Below are the code and all the weights of a small trained network. Each question names an input and a class and asks about switching units off, where a switched-off unit gives its printed mean instead of its output.

import numpy as np


def w(rows, s, z=0):
    codes = np.array(rows[::2]) - 128.0
    scale = np.full(codes.shape[1], s)
    scale[-1] = z or s
    return codes * scale


def f(y):
    return y / 2 * (1 + np.tanh(0.7978845608 * (y + 0.044715 * y**3)))


def log_softmax(a):
    a = a - a.max(-1, keepdims=True)
    return a - np.log(np.exp(a).sum(-1, keepdims=True))


def net(x, mask):
    res = np.array(x, float).reshape(1, 7) / 4 @ E
    y = f(res @ A[0][:, :-1].T + A[0][:, -1])
    res = res + np.where(mask, y, B[0][:, -1]) @ B[0][:, :-1]
    return log_softmax(res[-1] @ U[:, :-1].T + U[:, -1])


A, B = {}, {}
E = w([
[128,134,139,132,122,128,127,122,128,120],'x0',
[50,236,155,208,151,179,215,218,25,213],'x1',
[127,126,122,130,135,123,123,128,126,136],'x2',
[135,146,151,136,120,133,134,131,143,101],'x3',
[41,76,218,15,191,82,101,255,92,66],'x4',
[152,31,224,206,162,218,64,170,201,218],'x5',
[32,163,46,121,2,161,44,213,216,127],'x6',
],0.0056)
A[0] = w([
[222,168,43,225,60,159,142,24,170,165,163],'neuron 1',
[43,254,161,216,136,216,218,213,19,211,1],'neuron 2',
[208,43,107,72,105,84,45,44,226,53,15],'neuron 3',
[92,74,180,48,153,77,80,205,118,83,112],'neuron 4',
[68,163,49,113,54,161,44,173,182,124,69],'neuron 5',
[104,200,52,94,97,51,183,94,93,67,171],'neuron 6',
[30,145,64,140,32,147,92,176,179,136,44],'neuron 7',
[72,88,187,69,160,100,115,206,105,86,52],'neuron 8',
[141,61,215,178,134,224,90,150,195,194,117],'neuron 9',
[98,198,55,83,92,60,161,87,77,77,134],'neuron 10',
[215,89,171,140,224,82,239,33,29,144,136],'neuron 11',
[142,70,204,179,131,203,94,157,181,181,175],'neuron 12',
[42,160,51,131,42,157,54,168,170,141,69],'neuron 13',
[49,131,60,132,50,137,85,177,188,134,74],'neuron 14',
[103,179,54,74,106,56,175,104,89,82,167],'neuron 15',
[111,208,70,54,106,68,182,105,84,87,102],'neuron 16',
[186,168,82,223,95,161,127,60,171,155,199],'neuron 17',
[148,47,194,185,134,203,75,166,169,169,172],'neuron 18',
[66,104,194,72,160,75,99,194,132,88,145],'neuron 19',
],0.005,0.001)
B[0] = w([
[162,229,92,8,52,200,193,237,11,216,235],'neuron 1',
[55,23,56,169,49,5,191,43,253,157,253],'neuron 2',
[60,50,46,154,37,9,201,46,225,185,217],'neuron 3',
[113,183,70,56,61,153,169,187,48,194,210],'neuron 4',
[202,74,216,165,160,106,152,158,120,120,194],'neuron 5',
[90,162,124,146,172,175,71,108,140,74,212],'neuron 6',
[202,71,217,170,163,95,140,161,125,106,193],'neuron 7',
[146,192,89,59,65,139,172,211,62,212,196],'neuron 8',
[68,174,103,149,193,193,72,79,144,70,203],'neuron 9',
[91,145,128,150,186,180,47,80,142,57,206],'neuron 10',
[220,55,234,180,166,101,132,169,130,90,218],'neuron 11',
[71,170,82,136,172,167,68,81,137,71,193],'neuron 12',
[213,92,215,165,155,115,148,160,130,110,198],'neuron 13',
[221,60,232,162,176,107,136,162,115,115,187],'neuron 14',
[98,163,134,157,204,199,53,77,143,65,202],'neuron 15',
[87,148,105,163,190,172,76,82,147,76,202],'neuron 16',
[127,206,79,49,88,183,147,191,49,190,200],'neuron 17',
[51,177,90,164,185,198,74,99,138,89,197],'neuron 18',
[128,210,83,60,70,161,169,194,54,188,202],'neuron 19',
],0.0055,0.0067)
U = w([
[136,183,83,52,82,178,165,188,50,172,251],'0',
[67,153,107,156,201,197,10,94,141,83,114],'1',
[75,78,73,151,74,14,187,91,204,149,29],'2',
[255,86,248,166,173,106,138,158,113,113,95],'3',
],0.01,0.0012)

Each question gives the input, the list of numbers given to net, and the class t.
The units are the neurons (one row each of A and B). Each row of codes is followed by its name. A weight is (code - 128) times the scale printed after its matrix; where a second scale follows, it is the last column's (A, B and U).
mask holds one flag per neuron, in row order. A switched-off neuron (its flag False) gives its mean, the last column of its row in B, instead of its output. The means were averaged over made-up inputs and are rounded, as every weight is.
A unit's drop is (log p(t) with every unit on - log p(t) with that unit switched off) / (log p(t) with every unit on - log p(t) with every unit switched off).
The circuit of an input: a set's keep is (log p(t) with only the set's units on - log p(t) with every unit switched off) / (log p(t) with every unit on - log p(t) with every unit switched off). Starting from the 12 units with the biggest drops (on a tie, the unit counted first), units are removed one at a time, each time the one whose removal leaves the highest keep (on an exact tie, the one counted first), for as long as the keep stays at least 0.8.
units of the circuit, in order: the units of the circuit, biggest drop first
most important unit: the unit with the biggest drop
top k neurons: the k neurons with the biggest drops, biggest first
drop of u: that unit's drop, to one decimal
input [8,7,-7,2,6,0,-2], class 2: most important unit => neuron 2
input [6,-7,6,7,-8,-3,0], class 0: top 3 neurons => neuron 1; neuron 17; neuron 2
input [5,5,0,-1,7,-4,8], class 3: top 4 neurons => neuron 7; neuron 14; neuron 13; neuron 5
input [-2,-2,7,2,1,1,1], class 2: units of the circuit, in order => neuron 1; neuron 15
input [3,4,2,6,0,4,-2], class 1: units of the circuit, in order => neuron 9; neuron 1
input [2,-1,-1,5,7,5,-7], class 0: units of the circuit, in order => neuron 4; neuron 19
input [-8,-8,4,5,8,7,-2], class 0: top 4 neurons => neuron 4; neuron 19; neuron 8; neuron 2
input [0,8,-5,-8,5,8,-2], class 1: top 2 neurons => neuron 9; neuron 18
input [-6,1,1,-8,-7,4,-5], class 0: top 2 neurons => neuron 1; neuron 17
input [-5,-6,6,-7,-5,8,-7], class 1: top 4 neurons => neuron 9; neuron 18; neuron 12; neuron 2
input [-3,5,7,-8,3,-5,-3], class 1: top 2 neurons => neuron 3; neuron 15
input [0,-4,2,-8,0,-1,-4], class 2: top 2 neurons => neuron 3; neuron 14
input [-2,5,3,8,4,-2,4], class 2: top 2 neurons => neuron 2; neuron 1
input [7,1,-6,1,0,-1,2], class 3: most important unit => neuron 3
input [8,-3,-6,3,-5,-3,-3], class 0: top 3 neurons => neuron 1; neuron 2; neuron 17
input [0,6,6,8,5,4,7], class 3: drop of neuron 13 => 0.3
input [-3,0,-2,-6,-5,-7,3], class 1: drop of neuron 16 => 0.1
input [6,1,5,-5,-8,4,-8], class 0: drop of neuron 11 => -0.1
